Here is a tiny trained network, its code and every weight. The questions are about switching its units off for an input and a target symbol, where a switched-off unit gives its printed mean instead of its output.

import numpy as np


def w(rows, s, z=0):
    codes = np.array(rows[::2]) - 128.0
    scale = np.full(codes.shape[1], s)
    scale[-1] = z or s
    return codes * scale


def norm(h):
    return h / np.sqrt((h * h).mean(-1, keepdims=True) + 1e-5)


def f(y):
    return np.maximum(y, 0)


def softmax(a):
    e = np.exp(a - a.max(-1, keepdims=True))
    return e / e.sum(-1, keepdims=True)


def log_softmax(a):
    a = a - a.max(-1, keepdims=True)
    return a - np.log(np.exp(a).sum(-1, keepdims=True))


def net(x, mask):
    ids = ['ΘΛΞΠβγδεηστφψ'.index(c) for c in x.split()]
    T = len(ids)
    res = E[ids] + P[:T]
    u = 0
    for l in range(3):
        q, k, v = (norm(res) @ M[l].T for M in (Q, K, V))
        z = softmax(np.where(np.tri(T) > 0, q @ k.T / 3**0.5, -1e9)) @ v
        res = res + np.where(mask[u], z, O[l][:, -1]) @ O[l][:, :-1]
        u += 1
        y = f(norm(res) @ A[l][:, :-1].T + A[l][:, -1])
        res = res + np.where(mask[u : u + 4], y, B[l][:, -1]) @ B[l][:, :-1]
        u += 4
    return log_softmax(norm(res)[-1] @ U[:, :-1].T + U[:, -1])


Q, K, V, O, A, B = {}, {}, {}, {}, {}, {}
E = w([
[164,94,143,58,58],'Θ',
[133,160,6,133,103],'Λ',
[198,115,131,8,125],'Ξ',
[182,121,127,55,48],'Π',
[187,171,56,65,196],'β',
[130,44,136,113,89],'γ',
[154,57,178,38,110],'δ',
[177,151,90,99,44],'ε',
[153,31,143,45,161],'η',
[151,178,50,135,165],'σ',
[111,65,94,150,148],'τ',
[127,103,107,179,153],'φ',
[132,98,119,95,244],'ψ',
],0.015)
P = w([
[130,119,208,138,149],'0',
[213,60,69,157,179],'1',
[29,168,7,21,49],'2',
[139,155,204,159,145],'3',
[202,72,80,166,179],'4',
[18,129,104,44,54],'5',
[131,164,205,171,135],'6',
[196,76,78,165,173],'7',
[42,87,135,37,34],'8',
[128,169,208,178,133],'9',
[192,82,76,168,169],'10',
[58,53,114,80,50],'11',
],0.013)
Q[0] = w([
[95,134,117,22,200],'0.h1',
[47,147,112,1,167],'0.h1',
[129,164,243,200,172],'0.h1',
],0.0044)
K[0] = w([
[236,107,78,85,203],'0.h1',
[123,96,3,129,49],'0.h1',
[70,99,60,189,79],'0.h1',
],0.0052)
V[0] = w([
[186,42,40,132,95],'0.h1',
[193,47,39,114,125],'0.h1',
[193,158,255,164,108],'0.h1',
],0.007)
O[0] = w([
[43,171,187,185,121,234],'0.h1',
[116,160,90,133,7,255],'0.h1',
[165,67,110,89,168,126],'0.h1',
],0.013,0.0048)
A[0] = w([
[172,111,64,184,149,19],'0.n1',
[127,151,31,84,92,2],'0.n2',
[73,172,254,104,198,156],'0.n3',
[153,58,66,103,37,68],'0.n4',
],0.012,0.0041)
B[0] = w([
[55,212,252,109,104,160],'0.n1',
[83,30,201,166,149,190],'0.n2',
[57,60,25,142,254,166],'0.n3',
[69,210,160,155,187,254],'0.n4',
],0.0094,0.0092)
Q[1] = w([
[108,108,173,75,41],'1.h1',
[158,220,155,148,153],'1.h1',
[120,156,7,27,125],'1.h1',
],0.013)
K[1] = w([
[84,162,178,117,15],'1.h1',
[202,133,122,60,168],'1.h1',
[23,243,42,92,148],'1.h1',
],0.011)
V[1] = w([
[16,121,148,57,250],'1.h1',
[102,33,219,121,177],'1.h1',
[144,126,19,3,189],'1.h1',
],0.0071)
O[1] = w([
[121,110,112,104,58,254],'1.h1',
[181,80,101,245,72,190],'1.h1',
[31,146,46,146,190,147],'1.h1',
],0.012,0.0074)
A[1] = w([
[139,41,57,145,14,151],'1.n1',
[108,61,201,99,125,182],'1.n2',
[114,117,129,213,144,172],'1.n3',
[10,121,163,67,39,7],'1.n4',
],0.012,0.0013)
B[1] = w([
[70,179,186,163,136,209],'1.n1',
[157,107,178,101,186,160],'1.n2',
[167,71,78,155,186,183],'1.n3',
[130,138,152,4,115,250],'1.n4',
],0.016,0.014)
Q[2] = w([
[149,240,63,99,135],'2.h1',
[8,52,58,177,33],'2.h1',
[230,209,100,174,60],'2.h1',
],0.011)
K[2] = w([
[83,203,119,87,56],'2.h1',
[154,50,153,149,172],'2.h1',
[136,83,136,115,4],'2.h1',
],0.013)
V[2] = w([
[195,28,132,162,128],'2.h1',
[132,42,110,198,227],'2.h1',
[83,254,202,225,237],'2.h1',
],0.0068)
O[2] = w([
[120,61,154,60,185,100],'2.h1',
[161,75,141,2,67,242],'2.h1',
[222,193,79,48,49,255],'2.h1',
],0.0099,0.006)
A[2] = w([
[34,89,123,138,81,108],'2.n1',
[97,8,136,51,109,110],'2.n2',
[189,174,122,254,115,103],'2.n3',
[65,245,9,138,221,2],'2.n4',
],0.0067,0.0097)
B[2] = w([
[76,174,121,144,157,159],'2.n1',
[136,175,204,175,159,254],'2.n2',
[188,208,73,70,147,157],'2.n3',
[201,134,247,173,226,147],'2.n4',
],0.011,0.0048)
U = w([
[173,111,214,112,33,141],'Θ',
[72,34,7,89,141,98],'Λ',
[214,34,119,155,163,205],'Ξ',
[177,48,213,62,167,84],'Π',
[30,54,188,114,206,3],'β',
[87,141,97,27,64,90],'γ',
[70,44,124,214,105,178],'δ',
[189,214,133,225,58,128],'ε',
[162,47,218,210,87,133],'η',
[205,154,46,190,119,248],'σ',
[227,212,210,167,169,63],'τ',
[119,196,107,127,246,80],'φ',
[44,183,110,204,40,97],'ψ',
],0.015,0.0081)

Each question gives the input, a string of symbols that net reads in full, and the target symbol t.
The units are the heads (3 rows each of Q, K, V and O) and the neurons (one row each of A and B). Each row of codes is followed by its name. A weight is (code - 128) times the scale printed after its matrix; where a second scale follows, it is the last column's (O, A, B and U).
mask holds one flag per unit, layer by layer, with each layer's heads first. A switched-off unit (its flag False) gives its mean, the last column of its rows in O or B, instead of its output. The means were averaged over made-up inputs and are rounded, as every weight is.
A unit's drop is (log p(t) with every unit on - log p(t) with that unit switched off) / (log p(t) with every unit on - log p(t) with every unit switched off).
The circuit of an input: a set's keep is (log p(t) with only the set's units on - log p(t) with every unit switched off) / (log p(t) with every unit on - log p(t) with every unit switched off). Starting from the 12 units with the biggest drops (on a tie, the unit counted first), units are removed one at a time, each time the one whose removal leaves the highest keep (on an exact tie, the one counted first), for as long as the keep stays at least 0.8.
units of the circuit, in order: the units of the circuit, biggest drop first
most important unit: the unit with the biggest drop
k most important neurons: the k neurons with the biggest drops, biggest first
top k neurons in layer l: the k neurons of layer l with the biggest drops, biggest first
input Ξ β Π Θ Ξ γ ε β β Λ ψ, target Λ: top 2 neurons in layer 0	(0.n1, 0.n2)
input Ξ Ξ β Π φ ε β δ σ Λ, target ψ: 3 most important neurons	(0.n4, 1.n1, 0.n2)
input Ξ δ Ξ Π Λ, target Λ: 2 most important neurons	(0.n4, 0.n2)
input γ τ σ β η Ξ Λ ψ Θ φ Π, target ε: units of the circuit, in order	(1.h1, 1.n4, 0.n4)
input β φ γ σ Ξ, target φ: 2 most important neurons	(0.n4, 2.n4)
input Λ τ Π Θ ε τ Λ φ Λ β Λ, target τ: units of the circuit, in order	(1.h1, 2.h1, 0.n2)
input β Ξ τ τ τ Θ σ η Θ η δ, target φ: most important unit	0.n4
input Θ σ Ξ Θ Θ Θ Θ Ξ Ξ τ σ, target σ: units of the circuit, in order	(1.n1, 1.n4)
input φ ε Ξ Λ, target ψ: top 2 neurons in layer 1	(1.n1, 1.n4)
input Θ ε Ξ Ξ Ξ σ η, target β: 3 most important neurons	(0.n3, 1.n4, 2.n2)
input Λ σ ψ Ξ Ξ, target τ: units of the circuit, in order	(0.h1, 2.h1, 1.h1)
input Ξ Θ σ Ξ β ε φ φ Π δ Θ σ, target Θ: units of the circuit, in order	(0.n2, 1.h1)
input σ β δ δ ε Θ Π, target τ: 3 most important neurons	(0.n2, 1.n4, 0.n3)
input Π Π σ Ξ, target γ: units of the circuit, in order	(0.n3, 1.h1, 0.n2)
input σ Π Ξ τ ε γ ψ Θ γ Ξ η, target γ: 3 most important neurons	(0.n4, 0.n2, 0.n3)
input δ Θ σ φ, target Ξ: units of the circuit, in order	(0.h1, 1.n3, 1.n4)
input φ φ Λ Λ φ, target η: top 2 neurons in layer 1	(1.n3, 1.n4)
input γ τ ε δ Ξ σ γ η η η γ, target ε: units of the circuit, in order	(1.h1, 1.n4, 0.n4, 2.n3)
input τ ε Ξ β ε Θ φ φ Θ φ, target Ξ: 3 most important neurons	(1.n3, 1.n4, 0.n3)
input Ξ β η τ Ξ σ Π η, target Λ: most important unit	0.n4
